Here is a tiny trained network, its code and every weight. The questions are about switching its units off for an input and a target symbol, where a switched-off unit gives its printed mean instead of its output.

import numpy as np


def w(rows, s, z=0):
    codes = np.array(rows[::2]) - 128.0
    scale = np.full(codes.shape[1], s)
    scale[-1] = z or s
    return codes * scale


def norm(h):
    return h / np.sqrt((h * h).mean(-1, keepdims=True) + 1e-5)


def f(y):
    return np.maximum(y, 0)


def softmax(a):
    e = np.exp(a - a.max(-1, keepdims=True))
    return e / e.sum(-1, keepdims=True)


def log_softmax(a):
    a = a - a.max(-1, keepdims=True)
    return a - np.log(np.exp(a).sum(-1, keepdims=True))


def net(x, mask):
    ids = ['ΠΣΩβεζλμξτ'.index(c) for c in x.split()]
    T = len(ids)
    res = E[ids] + P[:T]
    q, k, v = (norm(res) @ M[0].T for M in (Q, K, V))
    z = softmax(np.where(np.tri(T) > 0, q @ k.T / 2**0.5, -1e9)) @ v
    res = res + np.where(mask[0], z, O[0][:, -1]) @ O[0][:, :-1]
    y = f(norm(res) @ A[0][:, :-1].T + A[0][:, -1])
    res = res + np.where(mask[1:9], y, B[0][:, -1]) @ B[0][:, :-1]
    return log_softmax(norm(res)[-1] @ U[:, :-1].T + U[:, -1])


Q, K, V, O, A, B = {}, {}, {}, {}, {}, {}
E = w([
[160,154,104,179,107,70,129],'Π',
[150,47,208,98,108,7,156],'Σ',
[142,134,132,188,107,77,99],'Ω',
[159,112,76,180,83,50,172],'β',
[92,56,206,86,91,109,205],'ε',
[151,185,65,180,94,101,123],'ζ',
[109,38,96,209,152,127,84],'λ',
[43,74,186,71,122,196,52],'μ',
[155,125,147,200,204,159,135],'ξ',
[112,133,96,58,142,162,208],'τ',
],0.015)
P = w([
[240,123,101,64,69,255,63],'0',
[200,123,93,150,72,164,134],'1',
[183,130,109,160,100,162,141],'2',
[148,131,107,171,119,148,121],'3',
[138,127,87,183,131,104,140],'4',
[98,119,92,175,168,132,115],'5',
[92,141,96,180,188,84,130],'6',
[71,135,95,177,204,51,126],'7',
[41,152,90,178,209,31,130],'8',
],0.01)
Q[0] = w([
[2,148,16,169,171,53,142],'h0',
[128,147,226,19,88,113,92],'h0',
],0.0071)
K[0] = w([
[44,116,121,177,190,75,158],'h0',
[196,68,166,151,4,133,54],'h0',
],0.011)
V[0] = w([
[103,182,132,84,143,224,224],'h0',
[56,53,1,121,7,102,152],'h0',
],0.0086)
O[0] = w([
[181,148,111,71,251,53,179,2],'h0',
[80,124,46,42,146,68,79,57],'h0',
],0.013,0.0013)
A[0] = w([
[127,105,185,109,136,74,231,40],'n0',
[121,95,251,134,116,161,121,252],'n1',
[146,77,112,198,92,153,81,228],'n2',
[114,113,173,51,124,106,132,113],'n3',
[79,134,163,137,47,152,110,48],'n4',
[90,154,134,148,215,71,143,248],'n5',
[124,98,191,104,162,120,104,63],'n6',
[135,155,124,53,169,103,165,119],'n7',
],0.013,0.0032)
B[0] = w([
[2,155,190,35,207,145,36,162],'n0',
[86,210,52,143,103,122,194,221],'n1',
[134,169,169,147,185,99,168,246],'n2',
[174,98,113,212,137,156,54,152],'n3',
[92,38,153,30,156,116,126,191],'n4',
[194,84,127,76,80,140,153,181],'n5',
[202,219,190,102,178,76,103,139],'n6',
[168,34,180,139,192,103,139,166],'n7',
],0.0086,0.013)
U = w([
[114,151,135,132,113,122,153,35],'Π',
[108,141,183,95,32,154,194,95],'Σ',
[128,124,128,205,111,164,251,195],'Ω',
[126,75,106,198,109,148,73,146],'β',
[170,109,125,101,193,124,158,142],'ε',
[113,155,113,174,129,111,94,114],'ζ',
[111,122,89,109,77,131,157,85],'λ',
[129,234,127,108,109,124,73,188],'μ',
[78,214,172,85,134,128,181,4],'ξ',
[150,158,199,129,114,134,80,114],'τ',
],0.011,0.0042)

Each question gives the input, a string of symbols that net reads in full, and the target symbol t.
The units are the heads (2 rows each of Q, K, V and O) and the neurons (one row each of A and B). Each row of codes is followed by its name. A weight is (code - 128) times the scale printed after its matrix; where a second scale follows, it is the last column's (O, A, B and U).
mask holds one flag per unit, heads first, then neurons. A switched-off unit (its flag False) gives its mean, the last column of its rows in O or B, instead of its output. The means were averaged over made-up inputs and are rounded, as every weight is.
A unit's drop is (log p(t) with every unit on - log p(t) with that unit switched off) / (log p(t) with every unit on - log p(t) with every unit switched off).
The circuit of an input: a set's keep is (log p(t) with only the set's units on - log p(t) with every unit switched off) / (log p(t) with every unit on - log p(t) with every unit switched off). Starting from all 9 units, units are removed one at a time, each time the one whose removal leaves the highest keep (on an exact tie, the one counted first), for as long as the keep stays at least 0.8.
circuit, biggest first: the units of the circuit, biggest drop first
most important unit: the unit with the biggest drop
k most important neurons: the k neurons with the biggest drops, biggest first
drop when u is switched off: that unit's drop, to one decimal
input ξ ξ μ ξ ε, target ξ: most important unit => n0
input ξ Ω τ ξ μ τ τ Ω Π, target ε: circuit, biggest first => [h0, n5]
input ζ ε Ω β ε β Σ, target β: 4 most important neurons => [n3, n1, n2, n0]
input μ ξ β ξ ξ λ ξ Σ, target ξ: 2 most important neurons => [n1, n0]
input ξ μ Σ Σ, target ξ: circuit, biggest first => [n0, n1]
input β Π ε, target β: circuit, biggest first => [h0, n3, n1]
input ζ Σ ζ, target μ: 3 most important neurons => [n7, n1, n5]
input Σ Ω Ω, target Σ: circuit, biggest first => [h0, n4]
input μ β ε μ, target μ: circuit, biggest first => [h0, n6, n7]
input ζ β β β ξ Σ, target β: circuit, biggest first => [h0, n3]
input τ ξ β, target ε: circuit, biggest first => [h0, n1]
input ξ ζ μ, target ξ: circuit, biggest first => [n1, n6]
input ξ ξ τ ε, target ξ: circuit, biggest first => [n0, n1]
input Σ Σ τ ξ, target ε: most important unit => h0
input τ Σ ε μ ξ ξ λ λ, target Ω: 2 most important neurons => [n2, n0]
input Σ Σ λ ξ Σ τ ζ, target ε: drop when h0 is switched off => 1.2
input Σ ε λ λ ε ξ τ Ω, target ε: drop when h0 is switched off => 0.9
input Σ β ζ Π β Π, target β: drop when n4 is switched off => 0.0
input ξ ε ε ζ μ ξ ξ μ, target μ: drop when n2 is switched off => 0.2
input Ω Σ β, target λ: circuit, biggest first => [h0]
